Each row has a class, written after it.
-118; 117; 450; 113; -114; -209; -142; -61; -217; -508; 152; 115; -527; 287; -117; 49; -252; 142; 39; -103; 349; 28; -140; -242; 119; -1; -93; 178; 138; -117; -97; -14	j536
-11; 109; 571; 201; -119; 141; -96; -77; -205; -287; 60; 56; -358; 2; 42; 178; -37; 216; 66; 47; 241; 27; -129; -177; 145; 8; -99; 128; 154; -234; -113; 106	j634
-49; -36; -22; 66; 226; 101; 62; -211; -22; -586; 130; -430; 117; 257; -513; 174; -329; 27; -140; 210; 326; -262; -76; -245; 329; 34; 225; 280; 166; 230; 89; 155	j469
290; -150; -123; 231; -149; 292; -135; 131; 200; 40; -40; -152; 286; 288; -105; 85; 340; -156; -273; -62; -71; 134; -416; -38; -778; 96; 37; -232; 179; 82; -120; -17	j837
93; -11; 135; -150; -136; -731; -98; -131; -20; -679; 103; 266; -245; 159; 282; 209; 115; 322; 83; -271; -36; -184; 36; 45; -410; 181; 271; -144; 34; -79; -81; -276	j511
270; -185; -138; 222; -188; 181; -160; 129; 167; 37; -105; -103; 254; 318; -100; 101; 175; -197; -260; -148; 17; 163; -470; 28; -832; 119; -17; -180; 197; 159; -109; -16	j752
-81; 119; 483; 81; -33; 17; -104; -71; -213; -487; 112; 51; -481; 284; -229; -28; -332; 150; 28; -121; 435; -6; -181; -241; 278; 27; -30; 166; 178; -201; -86; 17	j634
-402; 52; -145; -50; -94; 172; -2; -71; -21; -282; 219; -36; -35; 201; -44; -289; 139; 346; 69; -3; 313; -274; -310; 63; -70; 4; 279; 96; 554; 25; -77; 1	j511
192; -136; -142; 239; -253; 83; -170; 112; 237; -42; -25; -131; 189; 299; -83; 42; 342; -210; -262; -65; -106; 141; -314; -10; -860; 130; -48; -143; 119; 184; -59; -43	j536
174; -37; 203; -149; -53; -583; -88; -186; 41; -615; 50; 232; -107; 210; 209; 213; -3; 305; 79; -326; 36; -170; -16; 18; -273; 176; 311; -209; 51; -46; -103; -231	j536
80; -45; 175; -97; -161; -768; -62; -154; 8; -658; 78; 215; -202; 201; 250; 271; 64; 270; 24; -247; -72; -197; 72; 101; -405; 175; 210; -120; 75; 13; -73; -213	j931
39; 139; 562; 130; -104; 3; -96; -29; -235; -301; 28; 83; -388; -1; 91; 161; -48; 212; 62; -38; 259; 5; -188; -192; 82; 11; -79; 122; 188; -274; -104; 98	j931
295; -168; -149; 261; -195; 321; -133; 153; 196; 91; -74; -155; 300; 277; -55; -10; 402; -125; -278; -88; -57; 91; -382; -28; -737; 99; 16; -241; 157; -26; -113; -4	j59
-81; -38; -8; 150; 168; 92; 41; -199; -21; -600; 147; -410; 80; 278; -395; 181; -336; 39; -130; 237; 271; -295; -65; -245; 242; 60; 194; 326; 119; 304; 141; 183	j304
13; -7; 120; -142; -198; -832; -102; -158; -45; -712; 124; 288; -189; 184; 244; 245; 85; 246; 44; -271; -146; -143; 84; 81; -440; 144; 177; -167; 42; -17; -80; -262	j304
-44; -51; -15; 88; 136; 91; 35; -196; -37; -604; 153; -362; 155; 257; -355; 219; -378; 35; -98; 213; 229; -259; -68; -214; 262; 27; 215; 259; 106; 346; 114; 174	j511
-129; -64; -15; 139; 145; 105; 48; -211; -10; -569; 146; -420; 139; 282; -444; 190; -380; 21; -130; 225; 280; -242; -87; -228; 316; 42; 229; 315; 118; 338; 112; 229	j304
-427; 13; -166; -64; -23; 312; 69; -132; -27; -192; 130; -59; 32; -103; 5; -325; 402; 274; 134; 15; 159; -305; -179; 85; -11; -2; 300; 36; 536; -148; 9; 10	j536
-441; 3; -128; -61; -14; 408; 55; -166; -50; -122; 153; -64; 66; -159; 50; -292; 452; 248; 178; 136; 124; -318; -119; 162; 8; -21; 227; 53; 513; -155; -13; -3	j665
298; -120; -105; 281; -158; 212; -164; 121; 223; 91; -50; -122; 257; 237; -14; 100; 435; -172; -228; -66; -105; 166; -314; -63; -770; 130; -54; -256; 105; 26; -120; -65	j752
-205; -23; 25; 111; 169; -205; -7; -349; -19; -640; 231; -405; -48; 193; -313; 162; -173; 1; -117; 275; 239; -255; 41; -257; 151; 99; 141; 246; 141; 353; 77; 88	j59
-71; -26; 27; 122; 161; 61; 57; -243; -12; -595; 135; -389; 72; 278; -433; 147; -366; 11; -112; 188; 269; -265; -52; -245; 306; 32; 197; 289; 106; 297; 140; 222	j511
-101; 152; 510; 159; -125; 56; -94; -124; -271; -287; 92; 56; -374; -5; 6; 107; 31; 182; 65; 95; 223; -4; -113; -109; 218; -12; -149; 165; 181; -264; -164; 123	j469
-451; -5; -212; -127; 6; 364; 86; -136; -39; -102; 95; -76; 51; -138; -62; -358; 398; 282; 116; 4; 115; -253; -176; 131; 44; -62; 320; 6; 516; -158; -1; 10	j752
60; -22; 176; -104; -157; -799; -94; -190; -12; -646; 92; 239; -210; 207; 212; 228; 28; 258; 19; -240; -62; -186; 92; 111; -368; 169; 208; -159; 71; 40; -96; -181	j59
-12; 139; 527; 152; -95; 135; -124; -83; -259; -288; 97; 101; -342; 48; 54; 86; -41; 177; 66; 2; 270; -3; -181; -127; 225; 28; -90; 110; 217; -248; -156; 65	j59
-93; 120; 475; 155; -93; -167; -107; -53; -265; -503; 125; 58; -494; 268; -113; 62; -280; 189; 2; -64; 436; -37; -166; -195; 219; 18; -146; 215; 206; -135; -109; 32	j304
-85; 149; 423; 76; -90; -51; -120; -50; -262; -414; 97; 101; -497; 205; -145; -10; -221; 118; 43; -72; 376; 40; -127; -286; 253; -50; -104; 219; 112; -228; -76; 9	j931
-447; 2; -148; -87; -72; 230; 55; -145; -13; -167; 110; -23; -22; -130; 28; -343; 422; 241; 154; -1; 104; -280; -156; 134; -118; -30; 290; 41; 473; -130; 2; 16	j536
218; -55; 249; -94; -34; -459; -61; -202; 46; -595; 52; 196; -93; 235; 246; 204; -15; 342; 54; -338; 70; -273; -30; 78; -231; 218; 370; -256; 142; -37; -126; -209	j511
284; -157; -156; 240; -190; 102; -225; 146; 179; 91; -117; -74; 242; 244; -19; 124; 211; -207; -239; -95; -45; 192; -381; -9; -899; 131; -16; -216; 60; 204; -67; 9	j304
-131; 109; 487; 65; -31; 0; -105; -98; -221; -503; 180; 24; -526; 285; -262; -69; -329; 166; 45; -100; 468; -6; -167; -267; 295; 3; -74; 178; 185; -221; -109; -12	j665
-46; -13; -27; 105; 170; -114; 14; -288; -62; -643; 166; -369; 30; 171; -265; 236; -165; 26; -89; 241; 276; -251; -55; -275; 117; 61; 187; 232; 162; 272; 40; 113	j752
-31; -36; -17; 78; 204; 91; 74; -198; 0; -587; 115; -405; 150; 259; -481; 193; -360; 15; -153; 132; 256; -235; -92; -231; 282; 17; 256; 237; 101; 237; 144; 145	j469
-74; -84; -15; 89; 154; 128; 42; -219; -29; -606; 144; -399; 71; 247; -409; 135; -340; 8; -96; 182; 264; -242; -77; -232; 261; 66; 214; 263; 127; 279; 107; 166	j511
4; 137; 514; 153; -105; 101; -115; -49; -249; -327; 54; 85; -355; -5; 56; 113; -13; 225; 87; -26; 268; 11; -201; -191; 171; -3; -42; 150; 166; -294; -116; 88	j634
112; 32; 168; -174; -123; -746; -89; -163; 3; -694; 146; 279; -215; 201; 226; 225; 26; 282; 49; -299; -109; -139; 85; 29; -323; 188; 269; -183; 6; -82; -105; -295	j634
-164; -7; 1; 96; 191; -118; 6; -327; -57; -673; 195; -377; -87; 172; -270; 182; -100; 21; -75; 277; 293; -258; 15; -321; 127; 98; 150; 261; 188; 251; 83; 45	j511
-376; 25; -120; -76; -33; 295; 35; -92; -64; -310; 188; -57; 0; 125; -78; -348; 191; 347; 98; -44; 386; -323; -319; 125; 63; 4; 300; 67; 617; -127; -74; -29	j665
356; -173; -148; 258; -238; 145; -166; 137; 188; 115; -141; -64; 264; 203; 89; 149; 237; -189; -244; -126; -73; 184; -377; 26; -895; 115; 28; -272; 79; 211; -82; 32	j511
-472; -6; -108; -83; -15; 330; 42; -183; -39; -249; 175; -61; -6; -31; -3; -312; 379; 278; 156; 65; 198; -336; -153; 123; -4; -5; 322; 61; 561; -114; -24; -42	j837
-303; 45; -106; -50; -69; 274; 20; -49; -50; -268; 167; -28; -32; 89; -16; -335; 183; 353; 69; -32; 349; -291; -279; 121; 25; 19; 307; 30; 579; -86; -30; 5	j634
192; -58; 242; -166; -30; -685; -62; -165; 50; -615; 21; 209; -235; 164; 196; 149; 25; 326; 47; -375; 19; -202; 32; 34; -278; 202; 261; -202; 49; -15; -95; -267	j59
-313; 65; -87; -56; -14; 261; 41; -61; -39; -238; 165; -44; 6; 94; -52; -298; 135; 384; 62; -38; 404; -316; -286; 139; 86; -11; 317; 27; 579; -80; -49; -1	j304
254; -146; -108; 268; -212; 188; -154; 103; 203; 97; -46; -118; 220; 292; -72; 45; 327; -165; -264; -53; -27; 134; -382; -10; -806; 78; -60; -196; 118; 105; -122; -6	j511
-559; 0; -157; -67; -43; 334; 60; -168; -34; -209; 150; -67; 55; -47; 18; -287; 402; 306; 147; 35; 157; -331; -201; 178; -37; -40; 367; 56; 583; -101; -8; -22	j752
-405; 71; -92; -73; -71; 278; -17; -89; -33; -254; 207; -25; -39; 133; -30; -343; 236; 362; 107; -12; 381; -296; -285; 86; -3; -22; 306; 73; 605; -90; -83; -69	j752
-36; -48; 43; 94; 246; -54; 63; -271; -55; -636; 140; -433; 57; 228; -361; 201; -227; 84; -142; 226; 337; -310; -70; -275; 283; 67; 202; 211; 203; 217; 42; 153	j304
-454; 10; -150; -57; -14; 377; 32; -181; -44; -159; 159; -46; 72; -22; -75; -281; 406; 249; 109; 28; 175; -255; -207; 126; 45; -38; 321; 13; 585; -161; -44; -13	j469
-17; 159; 578; 157; -106; 79; -120; -89; -238; -358; 86; 135; -402; 21; 89; 159; -49; 210; 110; -24; 229; 9; -112; -185; 165; 66; -90; 58; 191; -268; -176; 50	j536
-95; 130; 491; 125; -106; -120; -148; -87; -238; -530; 150; 80; -514; 286; -151; 64; -272; 177; 19; -60; 428; 29; -145; -277; 196; 10; -99; 177; 162; -142; -104; 7	j304
316; -146; -134; 247; -139; 311; -138; 174; 168; 137; -129; -145; 289; 222; -27; 23; 393; -154; -245; -85; -24; 103; -375; -1; -730; 97; -19; -269; 162; -21; -136; -12	j665
-17; -68; 10; 125; 181; 165; 88; -195; -28; -608; 96; -431; 151; 243; -426; 171; -330; 89; -120; 177; 338; -319; -116; -210; 314; 37; 245; 260; 161; 221; 103; 200	j752
-43; 164; 426; 111; -31; -93; -136; -28; -263; -497; 138; 90; -491; 267; -210; 31; -295; 180; 5; -137; 462; 35; -206; -294; 233; 10; -79; 150; 191; -269; -105; -20	j536
-17; 122; 533; 156; -145; 40; -104; -101; -217; -339; 95; 72; -418; 34; 20; 118; -48; 194; 56; -15; 266; 38; -159; -191; 112; 34; -70; 111; 154; -256; -139; 86	j469
-56; 80; 499; 116; -120; -58; -116; -71; -218; -457; 94; 40; -494; 154; -84; -3; -253; 150; 51; -112; 358; -11; -113; -192; 163; 29; -81; 153; 129; -168; -81; 38	j665
91; 27; 144; -130; -117; -769; -90; -186; -6; -685; 124; 229; -228; 160; 172; 212; 53; 240; 28; -247; -18; -157; 87; 52; -373; 142; 205; -129; 20; -50; -70; -284	j634
-33; 119; 568; 190; -146; 99; -84; -94; -225; -305; 25; 27; -365; 12; 23; 105; -18; 207; 26; 8; 246; -4; -162; -160; 165; 10; -98; 121; 184; -243; -136; 158	j536
193; -89; 271; -83; -21; -503; -100; -217; -10; -649; 33; 215; -129; 222; 249; 248; 49; 351; 38; -332; 114; -231; 5; 66; -180; 209; 313; -261; 170; -49; -112; -292	j304
208; -92; 199; -130; -98; -628; -77; -179; 41; -653; 55; 225; -138; 149; 306; 248; 66; 352; 64; -341; -7; -217; 28; 92; -376; 207; 316; -235; 113; -1; -84; -273	j665
-588; -12; -156; -109; -63; 211; 56; -178; -32; -126; 114; -46; -28; -143; 35; -372; 464; 230; 174; 51; 108; -271; -103; 128; -43; -52; 264; 67; 473; -115; 10; -5	j665
-65; 91; 479; 120; -100; 32; -125; -83; -231; -394; 146; 32; -471; 205; -190; -46; -229; 142; 16; -58; 338; 12; -99; -217; 323; 6; -83; 154; 128; -227; -114; 54	j752
-487; 8; -188; -77; -34; 326; 83; -168; -36; -185; 158; -90; 25; -74; 29; -326; 406; 288; 123; 98; 145; -330; -128; 113; -11; -27; 294; 70; 521; -106; -23; -22	j837
-214; -22; 23; 72; 209; -160; 6; -354; -13; -648; 203; -388; -51; 204; -295; 203; -159; 44; -72; 232; 232; -218; 46; -291; 187; 88; 237; 216; 137; 259; 83; 58	j752
-78; 116; 513; 122; -61; -60; -130; -68; -256; -530; 147; 48; -563; 275; -149; 0; -280; 201; 38; -82; 495; 5; -139; -262; 265; 45; -134; 133; 242; -185; -129; -12	j665
-153; 1; 32; 94; 190; -120; 15; -312; -36; -643; 158; -377; 32; 210; -282; 185; -147; 51; -87; 259; 273; -295; -57; -253; 165; 74; 181; 251; 169; 287; 69; 126	j536
-326; 50; -93; -59; 19; 227; 27; -100; -15; -286; 162; -67; 20; 215; -113; -257; 101; 395; 34; -79; 427; -326; -376; 88; 25; 2; 385; 25; 617; -41; -106; -11	j511
63; -45; 148; -143; -127; -724; -74; -179; -15; -686; 101; 232; -200; 153; 212; 231; 69; 292; 61; -261; -73; -178; 51; 59; -390; 173; 256; -145; 39; -36; -87; -242	j837
-148; -28; -6; 125; 154; -109; -13; -317; -56; -638; 196; -373; 8; 236; -320; 172; -197; -13; -96; 280; 266; -277; -9; -253; 158; 73; 148; 242; 131; 324; 69; 129	j511
-98; -41; -57; 68; 126; 53; 41; -193; -64; -608; 155; -369; 81; 212; -389; 154; -352; 65; -129; 213; 207; -282; -73; -195; 223; 36; 195; 321; 122; 317; 160; 169	j511
-516; -8; -160; -56; 31; 513; 79; -220; -29; -104; 124; -108; 123; -47; -115; -318; 478; 270; 129; 109; 189; -318; -184; 187; 111; -64; 330; 30; 586; -219; -82; 10	j752
